Below is a small trained network, with its code and all its weights. Each question gives an input and a class and asks what happens when units are switched off, that is, made to give their printed mean instead of their output.

import numpy as np


def w(rows, s, z=0):
    codes = np.array(rows[::2]) - 128.0
    scale = np.full(codes.shape[1], s)
    scale[-1] = z or s
    return codes * scale


def norm(h):
    return h / np.sqrt((h * h).mean(-1, keepdims=True) + 1e-5)


def f(y):
    return y / 2 * (1 + np.tanh(0.7978845608 * (y + 0.044715 * y**3)))


def log_softmax(a):
    a = a - a.max(-1, keepdims=True)
    return a - np.log(np.exp(a).sum(-1, keepdims=True))


def net(x, mask):
    res = np.array(x, float).reshape(1, 3) / 4 @ E
    u = 0
    for l in range(2):
        y = f(norm(res) @ A[l][:, :-1].T + A[l][:, -1])
        res = res + np.where(mask[u : u + 4], y, B[l][:, -1]) @ B[l][:, :-1]
        u += 4
    return log_softmax(norm(res)[-1] @ U[:, :-1].T + U[:, -1])


A, B = {}, {}
E = w([
[46,71,110,57,158,129,67,88,189,148,112],'x0',
[99,98,166,147,112,130,153,61,121,167,187],'x1',
[166,116,130,254,99,192,75,90,208,143,21],'x2',
],0.0088)
A[0] = w([
[120,117,201,126,114,172,184,45,178,133,203,15],'0.n0',
[82,118,18,108,159,134,83,108,203,166,138,1],'0.n1',
[154,167,62,48,123,177,132,175,164,2,69,146],'0.n2',
[215,204,118,102,183,45,75,142,174,75,94,4],'0.n3',
],0.0073,0.0038)
B[0] = w([
[130,118,127,138,19,131,189,133,147,192,131,198],'0.n0',
[200,92,153,139,44,102,90,131,125,86,62,217],'0.n1',
[59,107,107,130,66,155,131,108,183,189,194,254],'0.n2',
[119,2,156,186,41,162,61,227,73,172,143,172],'0.n3',
],0.011,0.0047)
A[1] = w([
[138,116,57,13,147,101,153,70,245,134,26,146],'1.n0',
[246,197,200,221,140,113,110,218,95,124,172,2],'1.n1',
[179,147,113,228,184,167,111,93,206,129,2,86],'1.n2',
[147,131,204,139,142,84,182,80,134,243,121,43],'1.n3',
],0.0064,0.0037)
B[1] = w([
[247,172,104,117,166,187,130,175,58,74,91,207],'1.n0',
[252,144,194,1,101,72,66,97,140,68,98,188],'1.n1',
[72,170,131,198,187,155,141,95,117,61,217,254],'1.n2',
[134,84,60,172,94,132,95,146,163,192,79,158],'1.n3',
],0.0097,0.0063)
U = w([
[88,88,110,191,7,147,201,172,184,236,125,145],'0',
[67,189,119,154,176,171,194,141,110,78,198,253],'1',
[254,109,200,90,85,65,86,133,101,66,2,45],'2',
],0.0065,0.004)

Each question gives the input, the list of numbers given to net, and the class t.
The units are the neurons (one row each of A and B). Each row of codes is followed by its name. A weight is (code - 128) times the scale printed after its matrix; where a second scale follows, it is the last column's (A, B and U).
mask holds one flag per neuron, layer by layer. A switched-off neuron (its flag False) gives its mean, the last column of its row in B, instead of its output. The means were averaged over made-up inputs and are rounded, as every weight is.
A unit's drop is (log p(t) with every unit on - log p(t) with that unit switched off) / (log p(t) with every unit on - log p(t) with every unit switched off).
The circuit of an input: a set's keep is (log p(t) with only the set's units on - log p(t) with every unit switched off) / (log p(t) with every unit on - log p(t) with every unit switched off). Starting from all 8 units, units are removed one at a time, each time the one whose removal leaves the highest keep (on an exact tie, the one counted first), for as long as the keep stays at least 0.8.
circuit, biggest first: the units of the circuit, biggest drop first
top k neurons: the k neurons with the biggest drops, biggest first
top k neurons in layer l: the k neurons of layer l with the biggest drops, biggest first
drop of u: that unit's drop, to one decimal
input [-8,6,-5], class 2: circuit, biggest first : 0.n2; 1.n1
input [5,-5,-1], class 0: circuit, biggest first : 0.n2
input [-8,7,-5], class 2: top 3 neurons : 0.n2; 1.n1; 1.n2
input [-1,-2,4], class 1: top 2 neurons : 1.n2; 0.n0
input [4,-2,-2], class 2: top 2 neurons in layer 1 : 1.n0; 1.n2
input [8,7,-2], class 2: top 3 neurons in layer 0 : 0.n2; 0.n1; 0.n3
input [-2,-6,8], class 1: top 2 neurons in layer 1 : 1.n2; 1.n3
input [-6,8,-4], class 0: circuit, biggest first : 0.n0; 1.n3
input [1,-2,3], class 1: top 2 neurons : 0.n0; 1.n2
input [-2,-5,7], class 1: top 2 neurons in layer 0 : 0.n0; 0.n1
input [3,5,7], class 1: top 3 neurons : 1.n2; 0.n2; 0.n3
input [-7,-2,-6], class 2: top 2 neurons : 1.n1; 1.n2
input [-4,2,-1], class 2: top 2 neurons : 0.n2; 1.n1
input [3,7,-4], class 0: circuit, biggest first : 0.n0
input [-3,-6,4], class 0: top 2 neurons : 0.n2; 0.n3
input [1,-6,-5], class 0: top 2 neurons in layer 0 : 0.n2; 0.n3
input [8,-4,8], class 1: top 2 neurons : 1.n2; 1.n1
input [8,-8,-1], class 0: top 3 neurons : 0.n2; 0.n3; 1.n1
input [7,-3,8], class 1: top 2 neurons : 1.n2; 1.n1
input [-2,-6,-1], class 0: top neuron : 0.n2
input [1,-6,8], class 1: top 2 neurons in layer 1 : 1.n2; 1.n3
input [5,0,-2], class 2: drop of 0.n1 : 0.1
